Below are the code and all the weights of a small trained network. Each question names an input and a class and asks about switching units off, where a switched-off unit gives its printed mean instead of its output.

import numpy as np


def w(rows, s, z=0):
    codes = np.array(rows[::2]) - 128.0
    scale = np.full(codes.shape[1], s)
    scale[-1] = z or s
    return codes * scale


def norm(h):
    return h / np.sqrt((h * h).mean(-1, keepdims=True) + 1e-5)


def f(y):
    return np.maximum(y, 0)


def log_softmax(a):
    a = a - a.max(-1, keepdims=True)
    return a - np.log(np.exp(a).sum(-1, keepdims=True))


def net(x, mask):
    res = np.array(x, float).reshape(1, 2) / 4 @ E
    u = 0
    for l in range(4):
        y = f(norm(res) @ A[l][:, :-1].T + A[l][:, -1])
        res = res + np.where(mask[u : u + 4], y, B[l][:, -1]) @ B[l][:, :-1]
        u += 4
    return log_softmax(norm(res)[-1] @ U[:, :-1].T + U[:, -1])


A, B = {}, {}
E = w([
[189,150,111,255,146,148],'x0',
[184,152,32,135,100,90],'x1',
],0.0076)
A[0] = w([
[78,211,221,158,137,116,24],'L0N1',
[101,92,100,99,21,143,188],'L0N2',
[55,2,94,60,149,112,104],'L0N3',
[48,74,194,135,147,134,6],'L0N4',
],0.0063,0.0012)
B[0] = w([
[150,131,142,180,199,77,198],'L0N1',
[86,127,73,254,42,130,209],'L0N2',
[197,240,156,121,121,142,254],'L0N3',
[136,64,38,110,205,107,225],'L0N4',
],0.0078,0.0042)
A[1] = w([
[211,154,175,145,146,105,151],'L1N1',
[121,174,53,140,45,118,255],'L1N2',
[189,76,161,101,83,153,45],'L1N3',
[76,254,178,18,81,116,169],'L1N4',
],0.0072,0.00073)
B[1] = w([
[107,215,96,182,2,202,185],'L1N1',
[91,130,186,43,172,114,254],'L1N2',
[182,117,142,140,172,150,128],'L1N3',
[89,234,74,186,103,45,219],'L1N4',
],0.0091,0.0067)
A[2] = w([
[169,173,152,68,153,27,245],'L2N1',
[158,226,53,84,153,16,58],'L2N2',
[218,99,2,38,182,108,174],'L2N3',
[52,168,28,63,167,105,249],'L2N4',
],0.0051,0.0012)
B[2] = w([
[202,82,77,144,121,109,210],'L2N1',
[131,47,128,188,133,255,253],'L2N2',
[206,47,190,95,149,183,162],'L2N3',
[190,126,152,153,125,121,229],'L2N4',
],0.0085,0.0066)
A[3] = w([
[163,56,157,176,215,158,195],'L3N1',
[156,106,137,136,158,117,127],'L3N2',
[125,197,166,192,54,212,102],'L3N3',
[214,2,140,113,94,171,252],'L3N4',
],0.0094,0.0024)
B[3] = w([
[137,58,121,11,116,143,235],'L3N1',
[105,52,173,143,101,54,156],'L3N2',
[116,208,91,94,89,67,254],'L3N3',
[9,34,247,87,254,92,229],'L3N4',
],0.0072,0.0098)
U = w([
[129,255,25,183,54,52,251],'0',
[151,37,128,111,200,149,5],'1',
],0.0085,0.0021)

Each question gives the input, the list of numbers given to net, and the class t.
The units are the neurons (one row each of A and B). Each row of codes is followed by its name. A weight is (code - 128) times the scale printed after its matrix; where a second scale follows, it is the last column's (A, B and U).
mask holds one flag per neuron, layer by layer. A switched-off neuron (its flag False) gives its mean, the last column of its row in B, instead of its output. The means were averaged over made-up inputs and are rounded, as every weight is.
A unit's drop is (log p(t) with every unit on - log p(t) with that unit switched off) / (log p(t) with every unit on - log p(t) with every unit switched off).
The circuit of an input: a set's keep is (log p(t) with only the set's units on - log p(t) with every unit switched off) / (log p(t) with every unit on - log p(t) with every unit switched off). Starting from the 12 units with the biggest drops (on a tie, the unit counted first), units are removed one at a time, each time the one whose removal leaves the highest keep (on an exact tie, the one counted first), for as long as the keep stays at least 0.8.
units of the circuit, in order: the units of the circuit, biggest drop first
top k neurons: the k neurons with the biggest drops, biggest first
drop when u is switched off: that unit's drop, to one decimal
input [-5,3], class 0: units of the circuit, in order -> [L1N4]
input [-2,-2], class 0: top 2 neurons -> [L1N1, L0N3]
input [-6,7], class 1: top 4 neurons -> [L1N1, L1N2, L2N2, L2N1]
input [-5,-5], class 0: top 3 neurons -> [L1N4, L0N3, L1N2]
input [-7,8], class 1: top 3 neurons -> [L1N1, L2N2, L1N2]
input [-4,-2], class 0: top 2 neurons -> [L0N3, L1N4]
input [2,2], class 0: top 3 neurons -> [L0N4, L1N1, L0N2]
input [-6,8], class 1: top 2 neurons -> [L1N1, L2N2]
input [-7,-3], class 0: top 2 neurons -> [L1N4, L0N3]
input [-6,-5], class 0: drop when L1N4 is switched off -> 1.8
input [-1,0], class 0: drop when L0N3 is switched off -> 1.7
input [-4,6], class 1: drop when L1N1 is switched off -> 0.4
